Here is a tiny trained network, its code and every weight. The questions are about switching its units off for an input and a class, where a switched-off unit gives its printed mean instead of its output.

import numpy as np


def w(rows, s, z=0):
    codes = np.array(rows[::2]) - 128.0
    scale = np.full(codes.shape[1], s)
    scale[-1] = z or s
    return codes * scale


def f(y):
    return np.maximum(y, 0)


def log_softmax(a):
    a = a - a.max(-1, keepdims=True)
    return a - np.log(np.exp(a).sum(-1, keepdims=True))


def net(x, mask):
    res = np.array(x, float).reshape(1, 8) / 4 @ E
    y = f(res @ A[0][:, :-1].T + A[0][:, -1])
    res = res + np.where(mask, y, B[0][:, -1]) @ B[0][:, :-1]
    return log_softmax(res[-1] @ U[:, :-1].T + U[:, -1])


A, B = {}, {}
E = w([
[128,120,122,127,133],'x0',
[112,45,200,99,254],'x1',
[109,140,122,141,135],'x2',
[70,232,217,152,104],'x3',
[125,133,131,129,130],'x4',
[118,125,118,133,130],'x5',
[220,149,103,249,226],'x6',
[132,208,144,94,140],'x7',
],0.0067)
A[0] = w([
[161,80,96,140,120,218],'n1',
[158,149,232,146,113,133],'n2',
[86,160,159,51,91,95],'n3',
[214,160,142,154,190,57],'n4',
[121,189,99,90,147,127],'n5',
[107,100,158,92,192,85],'n6',
[97,99,179,140,159,110],'n7',
[76,96,148,98,223,92],'n8',
[42,232,160,82,162,89],'n9',
[75,94,82,1,120,80],'n10',
[166,92,68,83,163,162],'n11',
[109,175,68,251,187,224],'n12',
[188,17,24,113,90,208],'n13',
[54,112,139,87,88,106],'n14',
[182,87,102,118,170,139],'n15',
[213,148,130,197,133,102],'n16',
[113,157,185,170,117,63],'n17',
[76,56,111,171,135,253],'n18',
[124,110,195,78,226,89],'n19',
[214,124,105,98,145,102],'n20',
],0.0093,0.0034)
B[0] = w([
[113,202,189,80,88,193],'n1',
[131,178,203,132,69,173],'n2',
[156,56,134,128,158,190],'n3',
[164,3,163,158,185,181],'n4',
[152,131,81,34,178,156],'n5',
[157,202,21,165,132,164],'n6',
[113,178,108,107,57,158],'n7',
[116,155,55,114,55,177],'n8',
[158,109,124,128,161,196],'n9',
[153,35,179,248,164,203],'n10',
[118,166,199,142,104,190],'n11',
[116,56,107,49,150,236],'n12',
[108,184,165,129,125,254],'n13',
[182,57,50,139,190,185],'n14',
[61,152,149,137,99,185],'n15',
[94,65,89,123,144,194],'n16',
[107,151,149,172,121,159],'n17',
[203,181,177,57,117,196],'n18',
[126,155,35,138,64,183],'n19',
[71,138,131,181,156,163],'n20',
],0.0063,0.0085)
U = w([
[122,1,157,219,208,41],'0',
[116,127,141,153,146,251],'1',
[76,127,143,112,144,248],'2',
[108,197,7,158,84,60],'3',
[140,131,160,141,153,165],'4',
[58,128,170,147,164,143],'5',
[140,142,202,124,161,54],'6',
[68,173,244,223,161,44],'7',
],0.009,0.0026)

Each question gives the input, the list of numbers given to net, and the class t.
The units are the neurons (one row each of A and B). Each row of codes is followed by its name. A weight is (code - 128) times the scale printed after its matrix; where a second scale follows, it is the last column's (A, B and U).
mask holds one flag per neuron, in row order. A switched-off neuron (its flag False) gives its mean, the last column of its row in B, instead of its output. The means were averaged over made-up inputs and are rounded, as every weight is.
A unit's drop is (log p(t) with every unit on - log p(t) with that unit switched off) / (log p(t) with every unit on - log p(t) with every unit switched off).
The circuit of an input: a set's keep is (log p(t) with only the set's units on - log p(t) with every unit switched off) / (log p(t) with every unit on - log p(t) with every unit switched off). Starting from the 12 units with the biggest drops (on a tie, the unit counted first), units are removed one at a time, each time the one whose removal leaves the highest keep (on an exact tie, the one counted first), for as long as the keep stays at least 0.8.
units of the circuit, in order: the units of the circuit, biggest drop first
unit that matters most: the unit with the biggest drop
k most important neurons: the k neurons with the biggest drops, biggest first
drop when u is switched off: that unit's drop, to one decimal
input [3,-3,0,4,-6,-5,7,-4], class 0: unit that matters most -> n4
input [-7,7,-2,4,1,3,-7,-2], class 0: 3 most important neurons -> n10, n14, n3
input [3,8,-7,-2,4,-5,-5,5], class 3: units of the circuit, in order -> n19, n6
input [3,5,-5,-5,-3,4,0,-8], class 6: units of the circuit, in order -> n18, n1
input [3,-4,-8,1,-6,2,-8,-7], class 0: units of the circuit, in order -> n10, n14
input [-7,8,5,1,0,-3,6,-1], class 3: 2 most important neurons -> n19, n8
input [-5,7,-6,-2,-5,5,6,-1], class 3: 2 most important neurons -> n19, n8
input [-5,-4,1,8,-2,7,8,3], class 0: 2 most important neurons -> n4, n12
input [1,1,-7,-6,5,-7,-8,-2], class 0: 2 most important neurons -> n10, n14
input [4,4,5,7,-2,-4,8,5], class 0: 2 most important neurons -> n4, n12
input [1,3,-5,-7,-2,5,-6,-4], class 7: 2 most important neurons -> n13, n10
input [7,-8,6,-2,8,-2,7,-6], class 2: 2 most important neurons -> n12, n10
input [-4,0,-1,-8,4,4,3,-1], class 7: 2 most important neurons -> n13, n11
input [-7,-2,0,-6,-2,-6,-7,7], class 0: unit that matters most -> n10
input [1,-1,2,-1,-6,-1,5,-8], class 6: 3 most important neurons -> n18, n1, n10
input [6,-7,6,6,8,2,-8,-2], class 0: drop when n9 is switched off -> 0.1
input [0,7,6,-4,0,8,3,-4], class 1: drop when n9 is switched off -> 0.0
input [0,8,-8,8,-4,4,3,7], class 3: drop when n6 is switched off -> 0.2
input [7,8,6,-5,3,7,2,-4], class 3: drop when n8 is switched off -> 0.2
input [-5,-3,-3,1,-8,5,8,8], class 0: unit that matters most -> n4
